Below is a small trained network, with its code and all its weights. Each question gives an input and a class and asks what happens when units are switched off, that is, made to give their printed mean instead of their output.

import numpy as np


def w(rows, s, z=0):
    codes = np.array(rows[::2]) - 128.0
    scale = np.full(codes.shape[1], s)
    scale[-1] = z or s
    return codes * scale


def f(y):
    return y / 2 * (1 + np.tanh(0.7978845608 * (y + 0.044715 * y**3)))


def log_softmax(a):
    a = a - a.max(-1, keepdims=True)
    return a - np.log(np.exp(a).sum(-1, keepdims=True))


def net(x, mask):
    res = np.array(x, float).reshape(1, 8) / 4 @ E
    y = f(res @ A[0][:, :-1].T + A[0][:, -1])
    res = res + np.where(mask, y, B[0][:, -1]) @ B[0][:, :-1]
    return log_softmax(res[-1] @ U[:, :-1].T + U[:, -1])


A, B = {}, {}
E = w([
[95,116,152,76,70,193],'x0',
[115,169,6,108,163,150],'x1',
[137,224,138,159,182,163],'x2',
[237,130,132,110,112,125],'x3',
[129,128,127,129,129,128],'x4',
[146,73,143,104,216,145],'x5',
[129,126,126,127,129,127],'x6',
[128,129,128,128,128,129],'x7',
],0.012)
A[0] = w([
[136,136,185,122,117,108,68],'N0',
[111,79,134,98,186,138,199],'N1',
[145,130,117,191,147,52,100],'N2',
[51,89,105,180,135,137,142],'N3',
[174,167,44,138,127,154,140],'N4',
[107,37,94,111,94,80,117],'N5',
[176,189,48,106,98,87,88],'N6',
[120,145,71,80,141,178,95],'N7',
[150,118,182,182,117,148,143],'N8',
[131,120,199,151,110,173,86],'N9',
[49,151,157,128,155,101,209],'N10',
[220,130,123,86,93,132,133],'N11',
[132,174,156,160,146,159,189],'N12',
[92,151,106,187,51,79,135],'N13',
[140,64,91,143,84,81,253],'N14',
[120,111,44,121,122,135,64],'N15',
[113,141,138,49,117,177,69],'N16',
[140,113,182,187,110,81,70],'N17',
[144,111,86,194,154,9,65],'N18',
[125,106,131,79,48,223,92],'N19',
[148,89,122,134,170,174,92],'N20',
[174,164,146,123,174,117,219],'N21',
[127,101,160,58,200,110,170],'N22',
],0.012,0.0038)
B[0] = w([
[95,101,94,100,178,69,169],'N0',
[130,196,171,78,49,120,194],'N1',
[85,97,160,157,111,209,191],'N2',
[221,90,143,39,119,201,206],'N3',
[108,123,72,127,135,106,232],'N4',
[204,154,111,232,161,113,225],'N5',
[127,109,167,76,158,119,223],'N6',
[131,88,96,155,181,72,210],'N7',
[126,73,86,133,126,97,191],'N8',
[97,103,59,161,203,88,198],'N9',
[238,86,73,88,100,153,216],'N10',
[147,73,150,52,98,196,221],'N11',
[246,180,92,209,97,101,199],'N12',
[113,163,193,37,91,91,245],'N13',
[209,194,118,189,89,110,234],'N14',
[114,131,95,118,206,62,189],'N15',
[71,119,124,224,139,151,187],'N16',
[74,87,124,83,162,78,197],'N17',
[2,100,131,183,83,206,218],'N18',
[59,136,123,179,125,163,255],'N19',
[79,173,172,89,109,134,163],'N20',
[146,117,114,129,89,144,202],'N21',
[95,185,139,102,81,86,196],'N22',
],0.0084,0.0091)
U = w([
[54,110,121,212,133,236,116],'0',
[138,53,93,131,236,24,96],'1',
[173,136,111,140,114,141,253],'2',
[239,53,110,75,113,218,87],'3',
[237,196,114,233,126,106,83],'4',
[101,254,180,71,97,89,105],'5',
],0.0098,0.011)

Each question gives the input, the list of numbers given to net, and the class t.
The units are the neurons (one row each of A and B). Each row of codes is followed by its name. A weight is (code - 128) times the scale printed after its matrix; where a second scale follows, it is the last column's (A, B and U).
mask holds one flag per neuron, in row order. A switched-off neuron (its flag False) gives its mean, the last column of its row in B, instead of its output. The means were averaged over made-up inputs and are rounded, as every weight is.
A unit's drop is (log p(t) with every unit on - log p(t) with that unit switched off) / (log p(t) with every unit on - log p(t) with every unit switched off).
The circuit of an input: a set's keep is (log p(t) with only the set's units on - log p(t) with every unit switched off) / (log p(t) with every unit on - log p(t) with every unit switched off). Starting from the 12 units with the biggest drops (on a tie, the unit counted first), units are removed one at a time, each time the one whose removal leaves the highest keep (on an exact tie, the one counted first), for as long as the keep stays at least 0.8.
circuit, biggest first: the units of the circuit, biggest drop first
most important unit: the unit with the biggest drop
k most important neurons: the k neurons with the biggest drops, biggest first
input [2,5,5,-8,-3,3,7,7], class 3: most important unit -> N3
input [2,-7,-5,-3,-5,-6,-6,0], class 1: 2 most important neurons -> (N17, N9)
input [1,-2,4,4,-6,-7,-7,-8], class 5: 3 most important neurons -> (N13, N10, N5)
input [-7,-7,5,8,6,3,-3,4], class 3: 4 most important neurons -> (N11, N21, N2, N19)
input [0,0,5,0,-2,4,-3,1], class 4: circuit, biggest first -> (N12, N11)
input [-7,-5,8,-2,8,-8,0,-3], class 2: 2 most important neurons -> (N12, N13)
input [-6,5,1,-4,3,-6,1,1], class 0: 2 most important neurons -> (N18, N2)
input [0,4,-7,0,3,2,-2,3], class 4: 2 most important neurons -> (N5, N14)
input [-5,-3,-5,6,7,7,2,-1], class 2: circuit, biggest first -> (N22, N18)
input [3,2,-1,-7,-7,-8,1,-8], class 5: 2 most important neurons -> (N13, N11)
input [-3,-4,8,-6,-7,6,-6,-7], class 4: 2 most important neurons -> (N12, N11)
input [-2,1,-8,2,2,8,6,6], class 4: circuit, biggest first -> (N5, N14)
input [0,-2,7,-1,3,7,0,-7], class 4: 2 most important neurons -> (N12, N13)
input [4,4,4,-8,-2,-3,7,2], class 3: circuit, biggest first -> (N3, N10)
input [5,6,-8,2,5,-2,7,1], class 4: circuit, biggest first -> (N14, N5)
input [7,8,-3,5,-1,-1,-4,-8], class 1: circuit, biggest first -> (N7, N15)
input [-7,-1,7,-2,7,6,-6,-8], class 0: 2 most important neurons -> (N18, N2)
input [-6,3,8,-8,-6,-7,2,5], class 3: most important unit -> N10
input [-7,-5,2,-8,3,-3,-4,-3], class 3: circuit, biggest first -> (N10, N3)
input [-5,1,6,-3,5,-8,-7,-7], class 5: circuit, biggest first -> (N13)
input [-2,-5,5,-5,1,-3,6,-1], class 1: circuit, biggest first -> (N17, N1)
input [1,7,1,-4,-2,3,5,-7], class 1: 2 most important neurons -> (N7, N15)
input [5,3,2,4,-1,5,-4,5], class 0: circuit, biggest first -> (N16, N10)
input [5,7,3,-2,-1,5,8,-5], class 1: 3 most important neurons -> (N7, N15, N18)
input [3,1,-2,-7,2,-3,7,-5], class 3: 2 most important neurons -> (N3, N10)
input [4,4,0,-6,-2,3,-6,-3], class 3: 2 most important neurons -> (N3, N10)
input [-1,-2,-3,8,0,-6,4,1], class 3: circuit, biggest first -> (N11)
